Q315: [-1.24  1.70 -2.56 -9.03 -5.83 -8.90  1.56 -4.62 -1.26 -9.33 -0.04 -7.86
 -1.60 -0.68 -9.07 -9.11 -1.21 -9.11 -1.44  0.94 -9.44 -9.13 -9.29  2.76
 -9.33 -0.15 -9.29 -1.31 -0.15 -9.39 -1.09  1.28 -9.23 -0.90 -0.62 -1.07
 -9.09 -1.24 -1.47 -1.32  5.92 -9.10 -0.04  0.00  1.33 -9.11 -0.04 -0.79
  1.25 -9.21 -9.32 -0.17 -1.36 -1.60  0.87 -9.21]
Q387: [-4.19  2.93  2.05  0.87  2.85  0.88  3.50  1.86 -4.11  0.59  3.00  1.40
 -4.44 -3.86  0.51 -0.12 -4.07 -0.40 -4.29  3.72  0.13 -0.20 -0.18  0.74
  0.59 -3.08 -0.18 -4.21 -3.08 -0.89 -4.16 -4.01 -0.01 -4.01 -3.80 -4.06
  0.66 -4.19 -4.21 -4.14  3.50 -0.39  3.00  3.47  3.59 -0.42  3.00 -3.95
  3.60 -0.33  0.93 -3.03 -4.23 -4.44  0.27 -0.28]
Q816: [-5.77 -1.90  7.80  4.07  6.35  4.24  0.95  7.87 -6.09  3.13  5.91  6.42
 -5.05 -5.54  3.43  2.30 -6.14  1.08 -5.69  2.09  1.90  2.06  1.58 -3.22
  3.13 -6.10  1.58 -5.73 -6.10 -1.77 -5.76  0.71  2.18 -5.97 -5.65 -6.06
  3.64 -5.77 -5.95 -6.03  0.67  1.58  5.91  4.94  0.72  0.84  5.91 -5.93
 -0.12  1.45  4.00 -6.05 -5.68 -5.05 -5.37  1.12]
Q601: [-5.64 -3.74  4.71  1.57  3.35  1.74 -1.34  4.78 -5.97  0.76  2.98  1.57
 -4.97 -5.50  1.10  0.22 -6.03 -0.82 -5.55 -0.49 -0.25  0.02 -0.46 -4.02
  0.76 -6.18 -0.46 -5.59 -6.18 -3.13 -5.63 -1.67  0.07 -5.87 -5.62  3.34
  1.24 -5.64 -5.82 -5.91 -1.62 -0.39  2.98  1.95 -1.62 -1.02  2.98 -5.84
  0.86 -0.53  1.40 -6.14 -5.54 -4.97 -6.23 -0.83]
loc: [-1.07]	Q315, 36
all Q601: [-5.82]	39
loc: [3.47]	Q387, 44
loc: [4.78]	Q601, 8
loc: [3.35]	Q601, 5
loc: [-0.20]	Q387, 22
all Q387: [0.87]	4

Q603: [ 3.90 -0.70 -7.25 -9.59 -6.65  0.66  7.49  9.16  6.09  0.96 -6.63 -9.22
 -7.53  0.34  6.40  7.14  5.44  1.13 -4.24 -7.13 -7.93 -1.85  5.15  8.18
  7.74  2.24 -5.37 -9.43 -8.36 -3.09  4.62  7.14  8.24  2.28 -2.35 -7.28
 -9.18]
Q804: [-0.79  6.52  8.23  6.03  0.69 -6.36 -7.73 -6.48 -1.37  5.62  8.40  6.61
  2.69 -4.22 -8.52 -5.61 -2.29  3.38  7.30  5.76  2.61 -4.07 -9.39 -7.92
 -3.13  4.45  8.68  6.65  2.69 -8.51 -9.22 -8.99 -3.09  2.28  8.34  8.88
  5.37]
Q904: [-7.83 -7.93 -4.15  2.90  8.03  7.68  4.45 -3.35 -6.35 -8.35 -3.63  3.45
  7.80  9.48  3.41 -2.42 -7.44 -7.88 -4.24  2.54  5.25  9.27  5.15 -1.48
 -5.85 -8.79 -5.37  0.22  5.46  7.96  7.39  0.69 -5.93 -8.63 -7.69 -0.81
  5.37]
loc: [-8.52]	Q804, 15
loc: [-4.22]	Q804, 14

Q497: [-4.07  4.44  0.56 -6.61  3.05  3.59  3.06 -3.15  1.92  0.83 -6.03 -2.82
 -4.22 -4.82  0.30  1.93 -2.74 -6.74  6.04 -3.20 -2.03  1.99  4.44  3.69
  5.04  0.15 -1.56]
Q588: [ 2.15 -3.51  0.01  6.07  0.92 -4.09 -2.68 -6.68  4.86 -2.66  3.12  0.18
  5.03  4.41  1.93 -3.12  2.81 -3.21 -5.92  3.81  0.30  0.02 -4.06 -4.84
 -6.75 -2.08  3.77]
Q80: [ 0.61  5.23  0.50  0.76 -2.79  7.67 -3.16  2.95  0.20  0.10  2.98  4.85
 -6.48 -4.14 -4.07  2.01  1.80 -6.04 -2.67 -6.81  0.75  0.26 -2.07  3.80
  6.11 -0.95 -3.36]
loc: [-3.20]	Q497, 20
loc: [1.92]	Q497, 9
all Q497: [1.93]	16

Q668: [-2.02  3.35  3.00  0.69  1.65  2.14 -1.62 -4.13 -1.61  3.40  1.17 -0.94
 -4.44  1.87  2.97  3.24  3.39]
Q271: [-8.52 -5.12  1.26  7.75  5.95  4.65  9.54 -2.33 -9.90 -4.18  6.94 -9.90
 -0.11  5.39 -7.47 -0.36  2.02]
Q888: [-2.02  3.35  3.00  0.69  8.48  2.14 -1.62 -1.62 -4.30  3.40  1.17 -0.94
 -4.44  1.87  2.97  8.21  8.48]
Q49: [-2.49  2.15  1.42 -1.10 -0.11 -9.89 -3.31 -4.82 -5.04  2.14 -0.61 -1.42
 -5.24  0.13  1.97  1.74  2.01]
all Q271: [-0.11]	13
loc: [2.02]	Q271, 17
loc: [-5.04]	Q49, 9
loc: [2.01]	Q49, 17
all Q271: [-9.90]	9 12
all Q668: [-0.94]	12
all Q888: [-1.62]	7 8

Q73: [ 0.33  3.06 -0.98 -0.85]
Q608: [-4.94 -0.37 -0.75 -0.03]
Q911: [-1.24  7.38  0.85 -3.46]
Q866: [ 4.98 -1.48 -0.37 -7.79]
Q544: [-0.66 -0.24 -1.09  0.81]
Q60: [-1.17  1.37 -0.12  0.04]
Q273: [-0.01 -0.74  4.17 -1.04]
Q995: [-0.21 -5.12 -2.36 -0.56]
Q560: [-1.25  1.38 -3.92  0.04]
Q868: [ 0.80  0.84 -0.16  0.66]
loc: [-1.24]	Q911, 1
loc: [0.85]	Q911, 3

Q964: [ 1.72 -6.84  0.49 -3.00  0.46  0.36  9.64  1.13 -2.73 -4.41  0.28  1.55
  1.18  0.50 -2.79  0.38 -2.41 -3.32  0.78  0.08  0.23  0.20  0.14 -2.37
 -2.94 -3.88  1.61  0.34  0.40 -0.06  0.75  0.31  0.60  0.70  0.10  0.69
  0.53 -4.38  0.27  0.22  0.51  0.28 -3.51]
Q231: [ 2.16  4.98  0.42  5.92  0.83 -0.36  1.60  2.12 -1.86 -1.83  2.12  1.10
 -3.58  1.48 -0.82  0.83 -1.93 -0.66  0.47  2.14 -0.74  1.13 -0.45  0.40
  2.11  2.12 -5.45  1.20  2.29  0.14 -2.43 -0.85 -1.87 -2.57  1.60  2.12
  0.02 -1.92 -0.91 -0.49 -1.14 -0.91 -0.58]
Q372: [-3.25 -1.55 -1.48  7.46 -1.81 -0.60 -4.43 -5.18 -3.25 -2.71 -2.88 -2.51
 -1.11 -2.63 -2.35 -2.21 -3.63 -3.92 -2.38 -4.23 -0.18 -1.67 -0.13 -1.40
 -2.18  8.62 -1.22 -2.99 -3.91  0.07 -0.70 -0.34 -0.75 -0.66 -0.28 -4.06
 -1.21 -2.29 -0.51 -0.30 -0.66 -0.24 -1.84]
loc: [2.14]	Q231, 20
all Q231: [2.12]	8 11 26 36

Q712: [-1.97 -8.04 -8.27 -7.78]
Q102: [-7.77 -6.08 -1.20  3.94]
Q873: [-7.77 -6.08  7.58  3.94]
Q144: [ 5.86 -8.26 -5.64 -2.61]
Q787: [ 5.86  5.25  5.48 -2.61]
Q942: [ 5.86  5.25 -1.57 -2.61]
loc: [-8.27]	Q712, 3
loc: [-1.57]	Q942, 3
loc: [-5.64]	Q144, 3

Q619: [7.78 7.78 7.78 7.78]
Q896: [ 7.79 -1.18  6.31  2.43]
Q515: [4.45 7.77 5.96 2.04]
loc: [2.43]	Q896, 4
all Q619: [7.78]	1 2 3 4
all Q515: [7.77]	2
all Q896: [2.43]	4

Q733: [-2.00  0.21  1.54  2.01 -5.33 -0.48 -1.40 -0.68 -2.02 -1.94  0.61 -4.24
  1.26 -2.15 -0.70  3.57 -4.15  2.70 -0.37  0.28 -0.73  1.35  4.31 -7.03
 -0.17 -1.03  0.70]
Q939: [ 2.11 -0.45  0.89  0.35  0.50 -0.53 -1.69  0.35  5.09  8.29 -0.26  5.22
 -0.63  0.82  0.35  0.66 -2.89  1.54  1.35  0.35 -0.36  0.66  7.45 -1.13
 -0.18 -0.95 -0.24]
Q666: [-3.13 -0.16  1.79 -0.13 -3.08  1.68 -2.60 -3.83 -0.91  0.11  1.29  0.93
 -2.63  0.90  2.85 -1.65  2.29 -2.62  0.17  0.17  1.26 -1.34  2.97 -0.41
 -0.09 -1.11 -2.11]
Q140: [ 0.17  0.04  0.29  0.62  1.47  7.71 -1.50  0.23  1.10  0.08 -0.73  0.73
 -0.51 -0.30 -0.18 -0.43 -4.39  0.92 -1.29 -0.14  0.35 -0.19  2.37  0.01
  0.03 -0.45 -0.60]
Q586: [ 0.61 -1.20 -0.04 -1.11  1.33 -0.65  3.17  5.90  4.12 -5.82  1.52 -0.77
  0.37  1.04  0.72  0.13 -1.31  0.77  0.07  0.62 -1.24  0.24  0.45 -3.32
  0.05 -1.61  0.08]
Q89: [ 0.07  0.70 -1.93  1.75 -2.98 -0.33  0.48  1.31 -1.23 -8.19  1.05  4.19
  1.14  1.45 -1.00 -0.72 -3.33 -1.82 -0.01 -0.12 -0.14 -0.70 -2.20 -3.04
  0.05 -2.21 -0.05]
Q578: [-1.21 -0.37  1.20  1.23  0.96 -0.15  0.55  1.09  1.16  7.99 -1.53 -1.41
  3.93 -1.25 -0.07  4.55 -1.62 -0.21 -1.17  0.17 -0.14  1.39  0.20 -0.46
 -0.48  0.33  1.55]
Q26: [ 0.07  0.70 -1.93  1.75 -2.98 -0.33  0.48  1.31 -1.23 -8.19  1.05  4.19
  1.14 -0.97 -2.68  0.01  2.42  1.73  0.40  0.08 -0.01  0.77  0.26  0.46
 -0.06  0.07 -0.60]
all Q939: [0.35]	4 8 15 20
all Q586: [-1.61]	26

Q556: [-3.11  5.35 -3.11  5.35 -3.11  1.80]
Q493: [ 7.30 -3.53 -7.11  4.03  6.15 -3.77]
Q853: [ 3.97  1.09 -5.39  4.78  3.97  3.92]
Q441: [-5.45  7.58 -3.29 -0.81  2.38 -7.71]
Q403: [-4.66 -6.48 -4.66 -3.63 -8.03 -4.66]
Q881: [-2.34 -1.72 -0.50  1.68 -1.55  7.73]
Q203: [ 5.12  0.64  1.74 -3.80  2.98 -4.66]
Q375: [-2.34 -1.72 -0.50  1.68  0.08  7.73]
Q335: [-4.67 -4.67 -4.67 -4.67 -6.35 -6.35]
all Q403: [-4.66]	1 3 6
loc: [0.64]	Q203, 2
all Q335: [-4.67]	1 2 3 4
all Q556: [5.35]	2 4
all Q335: [-6.35]	5 6
loc: [1.74]	Q203, 3
all Q441: [-0.81]	4

Q549: [-1.52 -0.06 -0.46  0.36  0.94  0.94  1.22  0.31 -1.09 -1.83 -0.71  0.12
  0.39 -1.18  1.11  1.22  0.13  0.66  1.15  0.91  1.23 -1.04  0.30  0.53
  1.15  0.19 -0.14 -0.63  0.60 -0.30  0.94  0.11 -1.11  0.35]
Q5: [ 0.26  0.14 -0.76  0.26  0.32 -0.13  0.38  0.57  0.00  0.60 -0.16 -0.05
 -0.06  1.08  0.31  0.63  0.30  0.61 -0.22 -0.53  0.14 -0.50  0.07  0.26
  0.40 -0.56  0.45  0.19  0.97 -0.47 -0.04 -0.16 -0.01 -0.25]
Q643: [ 0.09  0.08 -0.32  0.14  0.01 -0.04  0.13  0.16 -0.02  0.23 -0.02 -0.09
 -0.12  0.34  0.22  0.21  0.17  0.17 -0.06 -0.22  0.01 -0.17 -0.01  0.16
  0.12 -0.12  0.20  0.08  0.46 -0.17  0.02 -0.06 -0.02 -0.12]
Q71: [-0.09 -0.37 -0.03  0.07 -0.14 -0.35 -0.28  0.37  0.05 -0.21 -0.22  0.23
 -0.37  0.05  0.27  1.14 -0.10 -0.24  0.09 -0.17  0.14 -0.23  0.19  0.10
  0.05 -0.39  0.14  0.00 -0.02 -0.10 -0.52  0.10 -0.18  0.13]
Q323: [ 1.97 -0.54  1.57  1.92  0.95 -1.38  0.88 -0.81  1.42  0.47  1.88 -0.44
  0.49 -1.96  0.00  2.55 -0.13 -2.45 -0.06  0.05  1.49 -2.70 -2.46 -1.63
 -2.24 -2.57  2.19 -0.35  1.77  0.44 -2.15 -0.76 -0.68 -0.68]
Q75: [-0.29  0.26  0.12 -0.76  0.14 -1.64 -0.54  1.31 -0.41 -0.11  0.60  0.61
 -1.61 -1.12  0.46  0.52 -0.31 -0.80  0.08  0.03  0.33 -0.41 -0.46 -0.42
  0.35  0.17  0.18  0.23  0.55  0.04  0.87 -0.18 -0.16  1.22]
Q459: [ 1.20  0.01 -0.11 -0.06  2.55 -0.19 -1.67  1.27 -1.39 -1.51  1.09 -1.93
  0.41  0.65  1.61 -0.89 -1.15 -0.46  0.90 -0.42  0.36 -0.13 -1.40 -1.06
  2.46  0.13  1.00  0.17 -1.68  0.71  1.24 -0.30 -1.20  1.40]
Q107: [-4.25  2.85  4.11  3.33  0.53 -4.16 -1.28  2.22 -3.45 -2.65 -1.30  3.19
 -0.53 -3.30  5.07  1.54 -3.26 -0.31  3.80 -0.56  0.67  0.67 -1.32 -1.50
  3.54 -1.32  7.97  4.68  2.34  0.45  4.45 -0.54 -4.76  0.04]
all Q643: [-0.12]	13 26 34
all Q549: [1.15]	19 25

Q815: [ 0.07 -0.13  0.72 -0.34 -0.46 -0.86  0.08 -0.26  0.56  0.95  0.72  0.13
  0.03  0.71 -0.23 -0.11  0.18  0.97  0.12  0.15 -0.03  0.21  0.17 -0.09
  1.95  0.31  1.72  0.43  1.37 -0.12  0.13  0.12 -0.29 -9.41  0.40  0.17
 -0.28  0.22 -0.39  0.39 -0.17  0.10  0.15]
Q709: [-0.26  0.17  1.42  0.23  0.17 -0.11 -0.13  0.06  1.36  2.37 -1.37 -0.07
 -0.03 -1.31  0.47  0.16 -0.31  1.73 -0.95 -0.04  0.61 -0.04  1.15  0.53
 -3.71  0.32  0.02 -1.39  3.49  0.60  0.01 -0.13  0.08 -1.62 -0.31 -0.16
  0.20 -0.37  0.36 -0.58  0.13 -0.12  0.08]
Q295: [-0.26  0.20  1.42  0.20  0.17 -0.11 -0.03  0.06  1.36  2.37 -1.37 -0.07
 -0.03 -1.31  0.47  0.16 -0.30  1.73 -0.95 -0.04  0.61 -0.04  0.12  0.03
 -0.33  0.72  0.23 -0.59  4.90 -0.38  0.24  0.10 -0.28 -0.81  0.36  0.14
 -0.20  0.02 -0.49  0.10 -0.32  0.06  0.09]
Q678: [-0.26  0.06  1.42  0.23  0.17 -0.11 -0.13  0.06  1.36  2.37 -1.37 -0.07
 -0.03 -1.31  0.47  0.16 -0.30  1.73 -0.95 -0.04  0.61 -0.11  0.12  0.03
 -0.33  0.72  0.23 -0.59  4.90 -0.38  0.24  0.10 -0.28 -3.34  1.42  0.14
 -0.20  0.02 -0.49  0.10 -0.32  0.06  0.09]
Q504: [-0.27  0.05  1.28  0.23  0.17 -0.07 -0.13  0.05  1.25  2.30 -1.40 -0.07
 -0.03 -1.34  0.47  0.15 -0.30  1.59 -0.98 -0.03  0.60 -0.03  1.12  0.53
 -3.79  0.34  0.03 -1.43  3.66  0.57  0.02  1.41  0.08 -1.23 -0.31 -0.16
  0.20 -0.37  0.35 -0.58  0.11 -0.12  0.08]
which: [-0.27  0.05  1.28  0.23  0.17 -0.07 -0.13  0.05  1.25  2.30 -1.40 -0.07
 -0.03 -1.34  0.47  0.15 -0.30  1.59 -0.98 -0.03  0.60 -0.03  1.12  0.53
 -3.79  0.34  0.03 -1.43  3.66  0.57  0.02  1.41  0.08 -1.23 -0.31 -0.16
  0.20 -0.37  0.35 -0.58  0.11 -0.12  0.08]	Q504
all Q709: [1.73]	18
loc: [1.59]	Q504, 18
all Q678: [1.42]	3 35
all Q815: [0.18]	17
all Q295: [-0.95]	19

Q784: [-6.18  0.26 -4.81  5.28 -5.11]
Q361: [-0.45 -2.84 -2.31 -2.05 -0.34]
Q689: [-2.02 -0.33 -4.91 -2.83 -3.06]
Q250: [6.25 0.62 2.60 6.69 0.91]
Q156: [ 0.00 -1.78 -7.38  0.99  6.68]
Q821: [-0.78 -0.50  5.79 -6.17  7.96]
Q155: [ 1.65 -0.14  0.77 -1.68  1.98]
all Q821: [-6.17]	4
loc: [6.69]	Q250, 4
loc: [-0.33]	Q689, 2
loc: [-2.83]	Q689, 4

Q510: [ 5.33  1.14  4.15 -1.93 -5.29 -3.46  2.23  5.46  0.90  0.67  7.39  1.96
  2.10]
Q338: [ 2.50  0.76 -1.27 -1.56  3.49  6.25 -2.55  0.82 -0.80 -1.30 -1.27 -2.15
  3.47]
Q931: [-0.15 -4.43  1.06  3.83 -1.56  1.33  1.11 -4.30  1.79  0.62 -2.52 -2.08
  0.04]
Q392: [-0.15 -5.90  1.58  3.18  1.18 -0.56  2.63 -3.20 -1.56  1.88 -0.47 -1.46
 -0.89]
Q33: [-1.53 -6.57  3.42  1.89  2.09 -1.42  3.37 -4.03 -1.91  3.44 -0.21 -3.33
  0.21]
Q405: [-3.79 -4.85  3.13 -4.19 -3.15 -6.11  1.06  4.42  0.10 -3.68  0.19  2.10
  0.30]
Q237: [ 1.54 -0.18  2.62 -0.02  4.79  6.04 -2.70  0.39 -1.93  0.00  0.25 -1.69
  3.25]
Q694: [-5.05  1.43 -0.34  7.38  8.55  0.23 -2.14  0.41  2.38  2.72 -3.58 -2.89
  1.22]
Q277: [ 5.27 -4.09 -4.16 -4.16 -4.09 -6.19  0.02 -1.37 -4.16  3.69 -4.09 -4.09
 -1.80]
Q418: [-1.90 -1.15 -0.73 -4.15  0.91  3.54  0.78  3.74  0.25  0.88 -2.26  2.36
 -1.91]
all Q338: [-1.27]	3 11
all Q277: [-4.16]	3 4 9
loc: [0.41]	Q694, 8

